Below are the code and all the weights of a small trained network. Each question names an input and a target symbol and asks about switching units off, where a switched-off unit gives its printed mean instead of its output.

import numpy as np


def w(rows, s, z=0):
    codes = np.array(rows[::2]) - 128.0
    scale = np.full(codes.shape[1], s)
    scale[-1] = z or s
    return codes * scale


def softmax(a):
    e = np.exp(a - a.max(-1, keepdims=True))
    return e / e.sum(-1, keepdims=True)


def log_softmax(a):
    a = a - a.max(-1, keepdims=True)
    return a - np.log(np.exp(a).sum(-1, keepdims=True))


def net(x, mask):
    ids = ['αβγδεζηθλξπστφψω'.index(c) for c in x.split()]
    T = len(ids)
    res = E[ids] + P[:T]
    u = 0
    for l in range(3):
        r = res
        for j in range(3):
            rows = slice(3 * j, 3 * j + 3)
            q, k, v = (r @ M[l][rows].T for M in (Q, K, V))
            z = softmax(np.where(np.tri(T) > 0, q @ k.T / 3**0.5, -1e9)) @ v
            o = O[l][rows]
            res = res + np.where(mask[u + j], z, o[:, -1]) @ o[:, :-1]
        u += 3
    return log_softmax(res[-1] @ U[:, :-1].T + U[:, -1])


Q, K, V, O = {}, {}, {}, {}
E = w([
[192,229,143,145,87,143,167,122],'α',
[157,184,74,167,37,141,155,136],'β',
[89,149,118,67,74,170,153,139],'γ',
[114,156,73,96,93,49,203,48],'δ',
[97,131,147,41,67,121,146,104],'ε',
[78,184,167,183,164,157,155,117],'ζ',
[71,152,138,194,153,133,166,144],'η',
[109,93,185,91,90,84,167,168],'θ',
[92,113,76,113,7,135,66,111],'λ',
[159,136,82,178,57,41,167,114],'ξ',
[136,174,153,105,112,216,140,183],'π',
[112,119,224,152,150,70,133,124],'σ',
[102,123,93,212,88,98,83,114],'τ',
[145,191,46,123,73,131,178,96],'φ',
[92,174,142,94,117,142,67,43],'ψ',
[196,198,177,113,125,75,166,79],'ω',
],0.017)
P = w([
[57,252,127,123,44,48,71,221],'0',
[51,220,135,130,63,55,94,220],'1',
[58,200,137,133,59,71,108,195],'2',
[69,178,147,137,59,87,119,182],'3',
[80,160,147,140,62,104,131,170],'4',
[89,142,148,143,64,116,139,154],'5',
[103,127,147,150,68,136,143,144],'6',
[107,109,150,148,77,146,158,128],'7',
[115,89,153,147,84,161,166,114],'8',
[123,70,156,150,97,168,181,101],'9',
[142,55,153,152,87,187,175,88],'10',
[152,36,159,153,89,207,181,83],'11',
[168,24,159,151,89,228,188,76],'12',
[169,4,175,143,90,253,193,78],'13',
],0.0077)
Q[0] = w([
[97,140,162,179,40,145,152,72],'0.h0',
[169,94,39,112,186,103,101,185],'0.h0',
[164,124,165,125,123,117,70,128],'0.h0',
[201,126,98,72,254,132,101,247],'0.h1',
[209,132,155,179,158,94,9,90],'0.h1',
[162,182,138,220,87,163,212,189],'0.h1',
[99,150,206,192,57,142,164,83],'0.h2',
[133,134,136,113,81,128,168,122],'0.h2',
[101,105,94,163,110,116,148,109],'0.h2',
],0.017)
K[0] = w([
[181,65,115,118,181,164,151,90],'0.h0',
[88,214,154,97,128,80,109,154],'0.h0',
[85,140,121,144,118,144,172,104],'0.h0',
[42,253,114,113,112,87,136,233],'0.h1',
[157,153,159,159,119,44,35,123],'0.h1',
[186,107,114,214,135,180,184,136],'0.h1',
[167,78,167,135,96,190,157,53],'0.h2',
[130,94,107,146,178,170,130,116],'0.h2',
[101,92,104,151,106,146,158,130],'0.h2',
],0.018)
V[0] = w([
[73,73,87,185,123,193,149,25],'0.h0',
[245,2,115,236,84,71,141,71],'0.h0',
[70,137,27,219,127,40,57,52],'0.h0',
[37,124,87,62,170,175,213,151],'0.h1',
[107,98,146,168,81,165,136,52],'0.h1',
[126,81,165,211,46,166,108,9],'0.h1',
[141,128,83,97,132,124,131,91],'0.h2',
[74,153,59,70,181,126,79,208],'0.h2',
[179,143,66,150,168,19,68,182],'0.h2',
],0.0081)
O[0] = w([
[196,87,143,120,135,176,102,121,124],'0.h0',
[106,173,128,40,143,192,41,231,180],'0.h0',
[202,128,217,109,43,254,112,185,197],'0.h0',
[108,148,122,90,107,205,64,204,80],'0.h1',
[70,116,132,96,186,145,161,154,206],'0.h1',
[44,98,131,92,225,129,198,138,255],'0.h1',
[139,116,151,162,140,150,112,136,102],'0.h2',
[140,143,118,214,72,110,134,81,35],'0.h2',
[78,165,118,111,65,187,20,142,57],'0.h2',
],0.007,0.0063)
Q[1] = w([
[131,107,116,181,149,91,117,186],'1.h0',
[157,139,71,171,145,133,111,178],'1.h0',
[91,179,49,81,149,106,41,119],'1.h0',
[91,171,148,152,164,144,122,164],'1.h1',
[133,169,86,143,186,124,41,94],'1.h1',
[91,154,88,109,111,133,184,138],'1.h1',
[22,147,132,184,103,165,218,250],'1.h2',
[112,77,198,134,59,193,239,104],'1.h2',
[122,29,165,129,26,111,211,204],'1.h2',
],0.012)
K[1] = w([
[141,119,124,106,86,125,132,69],'1.h0',
[76,143,167,126,84,136,116,80],'1.h0',
[107,184,147,215,107,94,42,135],'1.h0',
[151,110,85,74,139,109,114,133],'1.h1',
[90,159,180,138,32,79,131,134],'1.h1',
[129,81,135,106,181,101,107,150],'1.h1',
[182,50,105,109,174,79,7,122],'1.h2',
[164,26,60,126,183,130,157,220],'1.h2',
[156,53,87,197,169,123,51,159],'1.h2',
],0.012)
V[1] = w([
[105,77,56,82,149,145,132,152],'1.h0',
[154,127,130,137,100,135,140,167],'1.h0',
[148,133,145,215,165,81,137,226],'1.h0',
[95,157,85,193,127,139,190,239],'1.h1',
[146,91,25,180,119,103,106,238],'1.h1',
[166,99,2,66,40,59,158,169],'1.h1',
[159,118,85,128,129,65,65,171],'1.h2',
[130,73,166,37,57,90,162,97],'1.h2',
[132,104,116,88,102,134,96,55],'1.h2',
],0.0096)
O[1] = w([
[212,112,155,203,145,116,155,82,72],'1.h0',
[97,117,123,114,159,108,178,92,163],'1.h0',
[113,108,123,21,96,169,141,64,140],'1.h0',
[92,47,122,2,75,118,203,72,238],'1.h1',
[146,95,194,127,166,164,234,3,9],'1.h1',
[78,139,217,157,246,221,200,142,87],'1.h1',
[162,80,164,145,119,133,179,112,41],'1.h2',
[117,164,180,204,236,175,153,199,254],'1.h2',
[146,165,172,183,160,167,144,96,45],'1.h2',
],0.0066)
Q[2] = w([
[179,119,83,212,70,184,149,107],'2.h0',
[127,118,123,113,103,102,198,226],'2.h0',
[85,55,107,143,117,180,125,102],'2.h0',
[169,129,179,146,127,122,19,45],'2.h1',
[235,120,192,69,110,165,195,34],'2.h1',
[116,99,228,103,97,43,115,193],'2.h1',
[246,243,97,120,116,160,167,49],'2.h2',
[59,155,54,87,184,164,98,105],'2.h2',
[155,110,153,141,132,163,84,56],'2.h2',
],0.011)
K[2] = w([
[102,200,184,125,111,107,78,70],'2.h0',
[139,98,36,132,178,190,97,113],'2.h0',
[113,173,118,138,99,142,156,132],'2.h0',
[95,254,145,151,49,142,171,97],'2.h1',
[38,98,125,180,51,140,188,192],'2.h1',
[112,99,166,154,117,137,76,79],'2.h1',
[64,131,210,180,35,111,125,132],'2.h2',
[149,90,137,111,136,86,165,188],'2.h2',
[49,133,115,145,105,156,143,141],'2.h2',
],0.014)
V[2] = w([
[101,115,94,195,63,170,161,150],'2.h0',
[105,143,20,147,112,210,140,111],'2.h0',
[219,249,80,110,126,151,183,96],'2.h0',
[104,22,134,162,133,148,77,135],'2.h1',
[138,144,82,146,68,135,231,203],'2.h1',
[132,144,50,137,142,197,163,105],'2.h1',
[133,220,67,85,153,175,129,87],'2.h2',
[182,151,180,106,134,97,125,114],'2.h2',
[32,20,109,153,109,173,111,158],'2.h2',
],0.016)
O[2] = w([
[191,156,45,108,179,192,103,69,218],'2.h0',
[204,181,107,129,232,119,65,93,193],'2.h0',
[161,93,81,76,251,83,143,236,16],'2.h0',
[181,225,117,85,110,110,119,60,97],'2.h1',
[142,35,237,144,107,56,86,170,245],'2.h1',
[174,97,106,144,168,130,1,130,14],'2.h1',
[157,201,177,79,156,17,70,100,121],'2.h2',
[83,93,149,142,108,154,92,78,80],'2.h2',
[199,103,30,141,137,150,253,206,201],'2.h2',
],0.0085,0.012)
U = w([
[165,148,154,156,185,104,123,115,52],'α',
[52,186,59,137,102,127,107,159,191],'β',
[73,79,79,177,171,24,150,73,25],'γ',
[144,108,130,80,184,142,122,122,155],'δ',
[126,134,197,38,115,254,87,201,45],'ε',
[127,141,80,202,78,51,72,164,135],'ζ',
[184,70,110,69,82,132,135,35,203],'η',
[134,62,61,110,64,52,101,98,123],'θ',
[78,150,137,121,145,131,190,98,88],'λ',
[39,111,127,154,158,147,94,145,85],'ξ',
[141,81,128,211,159,70,147,64,254],'π',
[139,125,159,238,127,91,154,114,121],'σ',
[165,165,187,163,128,126,114,171,96],'τ',
[209,157,187,232,138,165,132,72,151],'φ',
[74,129,152,96,145,109,87,114,183],'ψ',
[219,111,212,93,63,183,108,153,132],'ω',
],0.0082,0.0059)

Each question gives the input, a string of symbols that net reads in full, and the target symbol t.
The units are the heads (3 rows each of Q, K, V and O). Each row of codes is followed by its name. A weight is (code - 128) times the scale printed after its matrix; where a second scale follows, it is the last column's (O and U).
mask holds one flag per head, layer by layer. A switched-off head (its flag False) gives its mean, the last column of its rows in O, instead of its output. The means were averaged over made-up inputs and are rounded, as every weight is.
A unit's drop is (log p(t) with every unit on - log p(t) with that unit switched off) / (log p(t) with every unit on - log p(t) with every unit switched off).
The circuit of an input: a set's keep is (log p(t) with only the set's units on - log p(t) with every unit switched off) / (log p(t) with every unit on - log p(t) with every unit switched off). Starting from all 9 units, units are removed one at a time, each time the one whose removal leaves the highest keep (on an exact tie, the one counted first), for as long as the keep stays at least 0.8.
circuit, biggest first: the units of the circuit, biggest drop first
most important unit: the unit with the biggest drop
which heads matter: for each layer, one digit per head in row order, 1 if its drop is at least 0.15 and else 0, layers parted by /
input σ ψ ξ ξ, target ε: which heads matter -> 100 / 000 / 000
input α ξ ψ ξ ξ, target β: which heads matter -> 010 / 100 / 010
input ζ ω σ ξ τ σ, target η: circuit, biggest first -> 2.h0, 1.h2, 1.h1
input λ ψ ψ ξ φ ω η α ζ, target θ: which heads matter -> 101 / 011 / 000
input η σ ξ β η ξ η δ λ ψ λ ψ τ, target β: circuit, biggest first -> 2.h1
input γ τ τ λ τ ξ λ σ, target φ: circuit, biggest first -> 2.h0, 0.h1
input γ φ α σ φ ξ α ξ ξ ψ η, target ζ: circuit, biggest first -> 1.h1, 0.h1
input σ η τ π β ε τ ξ ξ ψ ξ ψ ξ φ, target ε: which heads matter -> 111 / 100 / 001
input σ λ α, target φ: which heads matter -> 010 / 000 / 100
input β λ ψ θ σ ξ τ θ θ τ σ ε π, target λ: which heads matter -> 110 / 000 / 010
input φ β α, target δ: which heads matter -> 001 / 000 / 100
input ξ η σ τ σ ψ γ, target β: circuit, biggest first -> 2.h1, 1.h1
input σ η ξ ω π η ξ ξ σ τ σ η, target β: circuit, biggest first -> 2.h1, 1.h1, 0.h1
input σ φ ζ γ, target δ: circuit, biggest first -> 2.h0
input θ σ ψ σ β ε α ψ σ δ, target β: circuit, biggest first -> 1.h1, 2.h1
input δ η ξ ψ τ τ ε ε η ξ η α, target η: which heads matter -> 010 / 011 / 000
input σ ξ σ θ π ξ τ ξ ξ π ξ, target π: circuit, biggest first -> 0.h1, 2.h1, 0.h2
input ψ τ η γ α σ τ ε ξ σ α ξ α η, target ψ: circuit, biggest first -> 2.h2, 0.h2
input β ξ ξ λ θ γ ξ ζ σ β, target β: circuit, biggest first -> 2.h1, 1.h1
input ξ η τ λ η σ ξ β ζ γ, target θ: circuit, biggest first -> 1.h1, 0.h0
input ξ τ φ ξ σ λ φ η θ η θ, target η: circuit, biggest first -> 1.h1
input η α ψ β τ λ λ ψ ψ α σ ξ ω, target ψ: circuit, biggest first -> 2.h2, 0.h2, 1.h1
input γ τ α σ ξ ω β, target ψ: which heads matter -> 000 / 000 / 001
input δ δ ξ σ ψ ψ σ, target β: circuit, biggest first -> 2.h1, 1.h1
input θ ξ θ α ξ, target ψ: which heads matter -> 011 / 000 / 001
input ζ ψ σ ψ ψ β ξ, target β: which heads matter -> 000 / 010 / 010
input ξ ε ξ ψ η ξ φ φ λ ψ, target φ: most important unit -> 0.h2
input η γ ξ γ γ ξ η, target ω: which heads matter -> 100 / 000 / 010
input α π ψ ψ ξ ζ φ, target θ: which heads matter -> 101 / 010 / 010
input α γ π β γ α, target π: which heads matter -> 100 / 000 / 010
